[[155 124 130]
 [127 130 130]
 [115 123 135]
 [123 108 121]]
|
[[127 130 130]
 [115 123 135]]

[[141 129 116]
 [105 121 121]
 [152 134 127]]
|
[[105 121 121]
 [152 134 127]]

[[111 116 118]
 [141 148 151]
 [132 121 125]]
|
[[141 148 151]
 [132 121 125]]

[[144 131 150]
 [134 124 130]
 [149 129 154]]
|
[[134 124 130]
 [149 129 154]]

[[132 143 136]
 [131 151 138]
 [128 106 120]
 [124 125 124]
 [130 147 136]]
|
[[131 151 138]
 [128 106 120]]

[[130 158 158 128]
 [128 116 116 128]
 [129 118 117 128]]
|
[[128 116 116]
 [129 118 117]]
---
[[106 139 138 106 106 106 140 139 139 106 139 139 106]
 [150 116 115 150 150 149 117 116 115 150 116 116 150]
 [150 111 111 150 150 149 111 111 111 150 111 111 150]
 [106 141 141 106 105 107 141 140 141 106 141 140 106]
 [106 142 142 105 106 107 142 142 142 106 143 143 106]]
|
[[106 138 106 140 139 139 106]
 [150 115 150 117 115 116 150]
 [150 111 150 111 111 111 150]
 [106 141 105 141 141 141 106]
 [106 142 106 142 142 143 106]]

[[134 132 126 132 127]
 [136 122 126 146 135]
 [131 131 122 136 128]
 [122 137 126 107 132]
 [131 124 135 130 124]
 [131 125 124 157 117]
 [126 124 133 137 123]
 [118 139 121 131 130]]
|
[[134 126 127]
 [136 126 135]
 [131 122 128]
 [122 126 132]
 [131 135 124]
 [131 124 117]
 [126 133 123]
 [118 121 130]]

[[107 155 114 111 153]
 [120 124 108 114 108]
 [148 151 128 112 126]
 [121 153 139 120 112]
 [153 121 108 145 107]
 [114 150 110 125 152]]
|
[[107 114 153]
 [120 108 108]
 [148 128 126]
 [121 139 112]
 [153 108 107]
 [114 110 152]]

[[114 114 122]
 [118 120 122]
 [105 111 117]
 [109 116 116]
 [104 111 109]]
|
[[114 122]
 [118 122]
 [105 117]
 [109 116]
 [104 109]]

[[128 110 135 107 128 115 140 122 119 140 136 128 114 140 135 145]
 [134 114 126 113 121 133 128 118 139 144 125 142 134 125 125 131]]
|
[[128 135 128 140 119 136 114 135]
 [134 126 121 128 139 125 134 125]]

[[135 132 125 131 132 130 145 150 120 118 131 152 113 116]
 [121 136 129 130 134 127 122 134 125 131 134 133 139 133]]
|
[[135 125 132 145 120 131 113]
 [121 129 134 122 125 134 139]]

[[127 131 129 125 109 127]
 [126 116 131 144 137 126]
 [127 123 117 128 151 127]]
|
[[127 129 109]
 [126 131 137]
 [127 117 151]]

[[109 130]
 [135 133]
 [138 119]
 [102 131]
 [113 127]
 [117 143]
 [128 128]
 [103 131]]
|
[[109]
 [135]
 [138]
 [102]
 [113]
 [117]
 [128]
 [103]]

[[109 128 112 129]
 [106 147 113 111]
 [146 118 133 143]
 [126 156 141 105]
 [149 123 157 121]]
|
[[109 112]
 [106 113]
 [146 133]
 [126 141]
 [149 157]]
---
[[133 133 129 106]
 [129 129 132 107]
 [141 141 111 131]]
|
[[129 129 132]
 [141 141 111]]

[[137 131 140 118 105]
 [142 138 122 129 115]
 [114 127 152 129 123]]
|
[[142 138 122]
 [114 127 152]]

[[134 104 151 138]
 [144 121 134 124]
 [124 132 131 133]]
|
[[144 121 134]
 [124 132 131]]

[[120 102 113 127 132]
 [107 112 117 129 140]
 [107 112 117 127 140]]
|
[[107 112 117]
 [107 112 117]]

[[148 102 149]
 [145 110 149]
 [147  98 144]
 [145  98 142]]
|
[[145 110 149]
 [147  98 144]]

[[133 103 130 134]
 [125 138 132 136]
 [130 141 134 142]
 [135 145 134 127]
 [130 136 133 122]]
|
[[125 138 132]
 [130 141 134]]

[[139 145 127]
 [139 128 146]
 [132 155 118]
 [126 108 149]]
|
[[139 128 146]
 [132 155 118]]

[[105 108 121]
 [151 108 134]
 [102 105 118]]
|
[[151 108 134]
 [102 105 118]]

[[141 145 128 137]
 [128 128 128 128]
 [119 129 104 138]
 [142 151 134 137]]
|
[[128 128 128]
 [119 129 104]]
---
[[146 117]
 [138 150]
 [129 151]]
|
[146 150]

[[119 118 101 107 105]
 [137 123 142 130 141]
 [127 109 114 109 115]
 [128 129 139 132 137]]
|
[119 123 114 132]

[[145 138]
 [113 129]
 [125 149]]
|
[145 129]

[[154 132 142 136 118]
 [128 111 135 124 144]
 [134 136 120 128 146]
 [138 143 126 138 121]]
|
[154 111 120 138]

[[118 120 122]
 [102 139 104]]
|
[118 139]

[[129 130 120]
 [107 125 125]
 [153 132 129]]
|
[129 125 129]
---
[[118 128 106 137]
 [138 144 132 130]
 [129 120 127 114]
 [136 141 133 131]
 [125 106 123 110]
 [127 131 118 134]
 [126 110 124 110]
 [116 123 105 132]]
|
[[118 106]
 [138 132]
 [129 127]
 [136 133]
 [125 123]
 [127 118]
 [126 124]
 [116 105]]

[[129 135 149]
 [155 141 119]
 [142 131 127]
 [109 124 142]]
|
[[129 149]
 [155 119]
 [142 127]
 [109 142]]

[[122 133 132 122 135 122 136 110]
 [124 131 130 124 110 124 102 143]
 [124 136 135 124 141 124 145 112]]
|
[[122 132 135 136]
 [124 130 110 102]
 [124 135 141 145]]

[[117 131 122 142 128 139 142 139 139 140 131 121 125 126 135]
 [152 126 144 107 132 113 107 112 112 110 127 146 137 135 121]]
|
[[117 122 128 142 139 131 125 135]
 [152 144 132 107 112 127 137 121]]

[[130 126 130 125 126 125 125 126 131 131]
 [128 120 128 128 118 128 128 120 128 128]
 [143 128 143 111 128 105 108 128 145 145]
 [131 130 131 124 130 123 124 130 132 132]]
|
[[130 130 126 125 131]
 [128 128 118 128 128]
 [143 143 128 108 145]
 [131 131 130 124 132]]

[[144 130 125 144 123 120 144]
 [120 148 127 121 112 134 130]
 [124 119 144 109 116 126 139]
 [143 152 127 124 119 135 131]]
|
[[144 125 123 144]
 [120 127 112 130]
 [124 144 116 139]
 [143 127 119 131]]
---
[[134 136 135 132 131]
 [143 140 128 111 103]
 [113 116 125 130 127]]
|
[[127 130 125 116 113]
 [103 111 128 140 143]
 [131 132 135 136 134]]

[[133 144 136 130]
 [116 113 119 120]
 [121 122 128 142]
 [112 134 131 128]
 [129 118 137 105]
 [142 130 138 156]
 [123 128 138 127]
 [133 144 121 117]
 [121 130 134 129]
 [126 126 113 120]
 [145 129 127 135]]
|
[[135 127 129 145]
 [120 113 126 126]
 [129 134 130 121]
 [117 121 144 133]
 [127 138 128 123]
 [156 138 130 142]
 [105 137 118 129]
 [128 131 134 112]
 [142 128 122 121]
 [120 119 113 116]
 [130 136 144 133]]

[[111 150 136 103 126 133  98 130 108 135 119 104 101 134]
 [116 146 137 110 107 140 134 119 138 100 143 145 134 131]
 [124 132 135 135 114 124 124 111 127 111 103 115 115 133]
 [144 144 128 111 134 153 128 134 135 142 128 133 135 131]]
|
[[131 135 133 128 142 135 134 128 153 134 111 128 144 144]
 [133 115 115 103 111 127 111 124 124 114 135 135 132 124]
 [131 134 145 143 100 138 119 134 140 107 110 137 146 116]
 [134 101 104 119 135 108 130  98 133 126 103 136 150 111]]

[[139 120 113 133 133]
 [127 117 132 131 145]
 [144 106 105 107 156]
 [118 134 132 107 127]
 [128 128 127 110 130]
 [147 138 116 146 103]
 [144 142 119 151 106]
 [144 114 111 111 145]
 [145 134 120 147 107]
 [133 109 125 113 142]]
|
[[142 113 125 109 133]
 [107 147 120 134 145]
 [145 111 111 114 144]
 [106 151 119 142 144]
 [103 146 116 138 147]
 [130 110 127 128 128]
 [127 107 132 134 118]
 [156 107 105 106 144]
 [145 131 132 117 127]
 [133 133 113 120 139]]

[[129 120 112 112 135 130 151 138 127 129 128 124 149]
 [137 128 120 112 118 120 145 127 143 107 146 119 128]
 [128 125 125 140 118 132 130 133 148 118 128 128 116]
 [120 128 131 129 144 124 131 135 121 128 147 116 133]
 [152 127 122 129 128 129 145 119 136 126 113 128 142]]
|
[[142 128 113 126 136 119 145 129 128 129 122 127 152]
 [133 116 147 128 121 135 131 124 144 129 131 128 120]
 [116 128 128 118 148 133 130 132 118 140 125 125 128]
 [128 119 146 107 143 127 145 120 118 112 120 128 137]
 [149 124 128 129 127 138 151 130 135 112 112 120 129]]

[[136 128 132 122 131 129]
 [118 130 142 127 139 112]
 [141 116 132 140 101 135]
 [124 116 137 131 116 126]
 [125 135 119 127 150 138]
 [135 126 127 130 124 134]
 [117 128 130 134 148 105]
 [118 126 133 130 141 123]
 [138 127 133 125 118 133]]
|
[[133 118 125 133 127 138]
 [123 141 130 133 126 118]
 [105 148 134 130 128 117]
 [134 124 130 127 126 135]
 [138 150 127 119 135 125]
 [126 116 131 137 116 124]
 [135 101 140 132 116 141]
 [112 139 127 142 130 118]
 [129 131 122 132 128 136]]

[[127 110 149 100 153 125 122 109 125 124 122 125 147 127 153 124]
 [128 129 128 129 128 127 128 128 128 128 128 128 126 127 128 128]]
|
[[128 128 127 126 128 128 128 128 128 128 127 128 129 128 129 128]
 [124 153 127 147 125 122 124 125 109 122 125 153 100 149 110 127]]
